Below is a small trained network, with its code and all its weights. Each question gives an input and a class and asks what happens when units are switched off, that is, made to give their printed mean instead of their output.

import numpy as np


def w(rows, s, z=0):
    codes = np.array(rows[::2]) - 128.0
    scale = np.full(codes.shape[1], s)
    scale[-1] = z or s
    return codes * scale


def f(y):
    return np.maximum(y, 0)


def log_softmax(a):
    a = a - a.max(-1, keepdims=True)
    return a - np.log(np.exp(a).sum(-1, keepdims=True))


def net(x, mask):
    res = np.array(x, float).reshape(1, 8) / 4 @ E
    y = f(res @ A[0][:, :-1].T + A[0][:, -1])
    res = res + np.where(mask, y, B[0][:, -1]) @ B[0][:, :-1]
    return log_softmax(res[-1] @ U[:, :-1].T + U[:, -1])


A, B = {}, {}
E = w([
[78,168,121,143,89,254,159],'x0',
[135,140,10,78,178,105,221],'x1',
[162,250,170,161,186,100,129],'x2',
[139,110,143,158,131,123,148],'x3',
[129,114,133,137,181,154,106],'x4',
[74,155,120,91,116,102,102],'x5',
[128,148,114,82,139,144,84],'x6',
[123,128,125,133,123,124,130],'x7',
],0.011)
A[0] = w([
[148,97,159,128,144,70,56,122],'N1',
[112,189,105,81,138,126,178,120],'N2',
[131,203,139,155,122,176,143,187],'N3',
[86,121,106,85,160,96,132,131],'N4',
[145,174,88,112,202,94,186,114],'N5',
[122,133,109,179,82,142,222,254],'N6',
[116,145,126,136,131,161,78,89],'N7',
[131,120,128,139,58,178,131,152],'N8',
[66,59,113,135,72,185,86,208],'N9',
[146,114,121,127,174,138,44,182],'N10',
[112,126,61,65,164,175,219,173],'N11',
[142,235,139,156,196,98,129,154],'N12',
[65,94,102,157,103,180,117,126],'N13',
[166,173,175,103,106,75,108,177],'N14',
[142,204,162,154,154,126,134,223],'N15',
[158,11,131,97,108,143,139,254],'N16',
[95,65,129,169,105,197,82,213],'N17',
[149,138,111,125,160,31,132,206],'N18',
],0.011,0.0043)
B[0] = w([
[114,116,118,135,98,87,73,202],'N1',
[167,101,138,127,129,181,86,199],'N2',
[55,95,155,163,71,141,130,204],'N3',
[97,113,63,138,132,105,161,184],'N4',
[180,181,2,156,142,156,68,238],'N5',
[131,134,105,56,102,154,53,213],'N6',
[97,136,147,152,104,174,180,159],'N7',
[125,202,160,116,175,124,97,188],'N8',
[194,200,123,101,209,111,106,234],'N9',
[111,75,168,122,144,123,105,185],'N10',
[24,72,100,125,131,84,63,250],'N11',
[167,142,154,151,133,233,135,251],'N12',
[192,185,118,114,135,114,111,195],'N13',
[126,105,137,149,90,142,66,199],'N14',
[102,112,180,204,98,222,108,221],'N15',
[101,113,115,39,190,65,109,228],'N16',
[167,170,174,85,151,124,115,222],'N17',
[161,122,9,118,149,141,91,246],'N18',
],0.0083,0.012)
U = w([
[72,100,134,17,199,56,70,253],'0',
[241,255,76,95,220,168,97,56],'1',
[103,7,107,230,84,187,63,212],'2',
[81,188,217,193,77,191,180,43],'3',
[66,22,62,55,222,20,166,18],'4',
],0.0069,0.0045)

Each question gives the input, the list of numbers given to net, and the class t.
The units are the neurons (one row each of A and B). Each row of codes is followed by its name. A weight is (code - 128) times the scale printed after its matrix; where a second scale follows, it is the last column's (A, B and U).
mask holds one flag per neuron, in row order. A switched-off neuron (its flag False) gives its mean, the last column of its row in B, instead of its output. The means were averaged over made-up inputs and are rounded, as every weight is.
A unit's drop is (log p(t) with every unit on - log p(t) with that unit switched off) / (log p(t) with every unit on - log p(t) with every unit switched off).
The circuit of an input: a set's keep is (log p(t) with only the set's units on - log p(t) with every unit switched off) / (log p(t) with every unit on - log p(t) with every unit switched off). Starting from the 12 units with the biggest drops (on a tie, the unit counted first), units are removed one at a time, each time the one whose removal leaves the highest keep (on an exact tie, the one counted first), for as long as the keep stays at least 0.8.
units of the circuit, in order: the units of the circuit, biggest drop first
k most important neurons: the k neurons with the biggest drops, biggest first
drop when u is switched off: that unit's drop, to one decimal
input [0,-5,-6,3,-2,6,-1,-5], class 0: units of the circuit, in order : (N16)
input [-7,-7,1,1,-3,-6,6,-8], class 2: 2 most important neurons : (N14; N9)
input [2,8,2,4,-1,4,7,-4], class 2: 2 most important neurons : (N11; N9)
input [7,-2,-6,-8,3,-7,8,-7], class 1: 2 most important neurons : (N9; N13)
input [-5,0,5,-1,-4,-5,-5,-5], class 2: units of the circuit, in order : (N9; N15)
input [8,-2,1,6,0,0,6,4], class 3: units of the circuit, in order : (N5; N18)
input [7,1,-7,1,-3,-5,6,-5], class 0: 4 most important neurons : (N11; N16; N5; N12)
input [-4,0,6,6,7,-2,4,-3], class 2: 2 most important neurons : (N9; N15)
input [-1,-5,-8,-3,-6,-3,0,-3], class 0: 4 most important neurons : (N16; N5; N12; N18)
input [0,-4,-5,-5,8,-5,-6,-4], class 0: 2 most important neurons : (N16; N5)
input [6,-5,0,0,-2,-8,4,-1], class 1: 2 most important neurons : (N9; N17)
input [1,-3,-8,0,4,-1,-5,-5], class 1: 3 most important neurons : (N9; N11; N13)
input [2,-5,-6,-6,-5,2,5,-1], class 1: 2 most important neurons : (N9; N11)
input [2,5,-2,4,8,2,-1,-1], class 0: units of the circuit, in order : (N11)
input [7,5,-5,6,7,-5,5,1], class 0: drop when N11 is switched off : 0.8
input [3,3,8,-5,-6,-4,-2,0], class 2: drop when N2 is switched off : 0.0
input [2,-3,7,6,8,5,-3,-6], class 3: drop when N18 is switched off : 0.1
input [-5,-1,8,6,2,6,-1,7], class 2: 3 most important neurons : (N15; N9; N14)
